Below is a small trained network, with its code and all its weights. Each question gives an input and a class and asks what happens when units are switched off, that is, made to give their printed mean instead of their output.

import numpy as np


def w(rows, s, z=0):
    codes = np.array(rows[::2]) - 128.0
    scale = np.full(codes.shape[1], s)
    scale[-1] = z or s
    return codes * scale


def norm(h):
    return h / np.sqrt((h * h).mean(-1, keepdims=True) + 1e-5)


def f(y):
    return np.maximum(y, 0)


def log_softmax(a):
    a = a - a.max(-1, keepdims=True)
    return a - np.log(np.exp(a).sum(-1, keepdims=True))


def net(x, mask):
    res = np.array(x, float).reshape(1, 6) / 4 @ E
    u = 0
    for l in range(3):
        y = f(norm(res) @ A[l][:, :-1].T + A[l][:, -1])
        res = res + np.where(mask[u : u + 10], y, B[l][:, -1]) @ B[l][:, :-1]
        u += 10
    return log_softmax(norm(res)[-1] @ U[:, :-1].T + U[:, -1])


A, B = {}, {}
E = w([
[128,126,127],'x0',
[128,129,129],'x1',
[123,120,196],'x2',
[215,201,141],'x3',
[127,128,128],'x4',
[91,254,119],'x5',
],0.0078)
A[0] = w([
[214,151,1,105],'L0N0',
[115,159,143,77],'L0N1',
[52,163,131,56],'L0N2',
[232,128,2,52],'L0N3',
[25,123,163,2],'L0N4',
[40,95,125,211],'L0N5',
[101,180,146,159],'L0N6',
[150,113,26,217],'L0N7',
[106,152,43,167],'L0N8',
[131,173,125,138],'L0N9',
],0.008,0.0043)
B[0] = w([
[153,136,202,203],'L0N0',
[130,132,118,141],'L0N1',
[106,192,103,166],'L0N2',
[151,135,145,189],'L0N3',
[154,168,93,164],'L0N4',
[32,77,96,254],'L0N5',
[90,104,83,202],'L0N6',
[188,108,27,229],'L0N7',
[131,119,2,193],'L0N8',
[91,86,94,175],'L0N9',
],0.0069,0.0044)
A[1] = w([
[127,205,122,93],'L1N0',
[115,163,179,245],'L1N1',
[63,176,143,122],'L1N2',
[242,84,149,134],'L1N3',
[99,100,80,3],'L1N4',
[185,100,156,109],'L1N5',
[61,150,96,146],'L1N6',
[86,81,145,150],'L1N7',
[145,249,126,77],'L1N8',
[96,92,159,163],'L1N9',
],0.014,0.0029)
B[1] = w([
[103,23,88,194],'L1N0',
[67,82,206,182],'L1N1',
[125,128,196,205],'L1N2',
[145,213,153,254],'L1N3',
[108,138,79,185],'L1N4',
[135,200,196,191],'L1N5',
[47,156,149,234],'L1N6',
[155,52,117,207],'L1N7',
[174,2,112,230],'L1N8',
[174,116,178,186],'L1N9',
],0.0078,0.006)
A[2] = w([
[210,125,189,91],'L2N0',
[10,115,186,36],'L2N1',
[7,2,76,84],'L2N2',
[176,141,35,229],'L2N3',
[213,47,28,1],'L2N4',
[23,125,106,105],'L2N5',
[144,27,84,140],'L2N6',
[155,89,172,136],'L2N7',
[165,171,120,133],'L2N8',
[129,54,124,129],'L2N9',
],0.0086,0.0046)
B[2] = w([
[105,182,83,165],'L2N0',
[98,134,153,168],'L2N1',
[203,171,143,254],'L2N2',
[114,151,2,189],'L2N3',
[85,67,103,166],'L2N4',
[135,171,154,180],'L2N5',
[188,67,166,203],'L2N6',
[136,184,186,162],'L2N7',
[227,177,135,148],'L2N8',
[134,100,110,178],'L2N9',
],0.0077,0.0085)
U = w([
[144,37,15,194],'0',
[171,30,184,149],'1',
[33,204,6,73],'2',
[3,183,163,166],'3',
[195,247,98,151],'4',
[178,235,205,5],'5',
],0.015,0.0027)

Each question gives the input, the list of numbers given to net, and the class t.
The units are the neurons (one row each of A and B). Each row of codes is followed by its name. A weight is (code - 128) times the scale printed after its matrix; where a second scale follows, it is the last column's (A, B and U).
mask holds one flag per neuron, layer by layer. A switched-off neuron (its flag False) gives its mean, the last column of its row in B, instead of its output. The means were averaged over made-up inputs and are rounded, as every weight is.
A unit's drop is (log p(t) with every unit on - log p(t) with that unit switched off) / (log p(t) with every unit on - log p(t) with every unit switched off).
The circuit of an input: a set's keep is (log p(t) with only the set's units on - log p(t) with every unit switched off) / (log p(t) with every unit on - log p(t) with every unit switched off). Starting from the 12 units with the biggest drops (on a tie, the unit counted first), units are removed one at a time, each time the one whose removal leaves the highest keep (on an exact tie, the one counted first), for as long as the keep stays at least 0.8.
circuit, biggest first: the units of the circuit, biggest drop first
top k neurons: the k neurons with the biggest drops, biggest first
top k neurons in layer l: the k neurons of layer l with the biggest drops, biggest first
drop when u is switched off: that unit's drop, to one decimal
input [-7,5,-3,7,-8,-7], class 4: top neuron in layer 0 -> [L0N7]
input [6,-4,4,-6,-8,1], class 3: top 3 neurons -> [L1N8; L1N6; L1N0]
input [2,-4,-3,2,6,-1], class 4: top 2 neurons in layer 0 -> [L0N0; L0N7]
input [8,3,-4,6,6,1], class 0: top 2 neurons -> [L1N8; L1N0]
input [-1,8,-7,3,8,-6], class 4: top 2 neurons -> [L1N3; L0N0]
input [-3,7,-3,-8,-7,2], class 2: top 2 neurons -> [L1N8; L1N6]
input [4,-7,4,7,-6,7], class 1: top 2 neurons in layer 1 -> [L1N8; L1N1]
input [-1,-1,6,0,-2,8], class 3: top 2 neurons in layer 1 -> [L1N6; L1N7]
input [5,7,1,2,-2,6], class 1: top 2 neurons -> [L1N8; L0N7]
input [-7,-3,-8,3,-7,-2], class 4: top 2 neurons -> [L0N0; L1N3]
input [6,1,-3,2,2,-1], class 4: top 2 neurons -> [L0N0; L0N7]
input [4,4,-2,8,-2,3], class 0: drop when L1N8 is switched off -> 0.2
input [-7,2,2,3,-5,6], class 1: drop when L1N8 is switched off -> 0.6
input [1,3,-4,7,-6,1], class 0: circuit, biggest first -> [L1N8]
input [2,-4,-4,7,-7,-5], class 4: drop when L1N5 is switched off -> -0.1
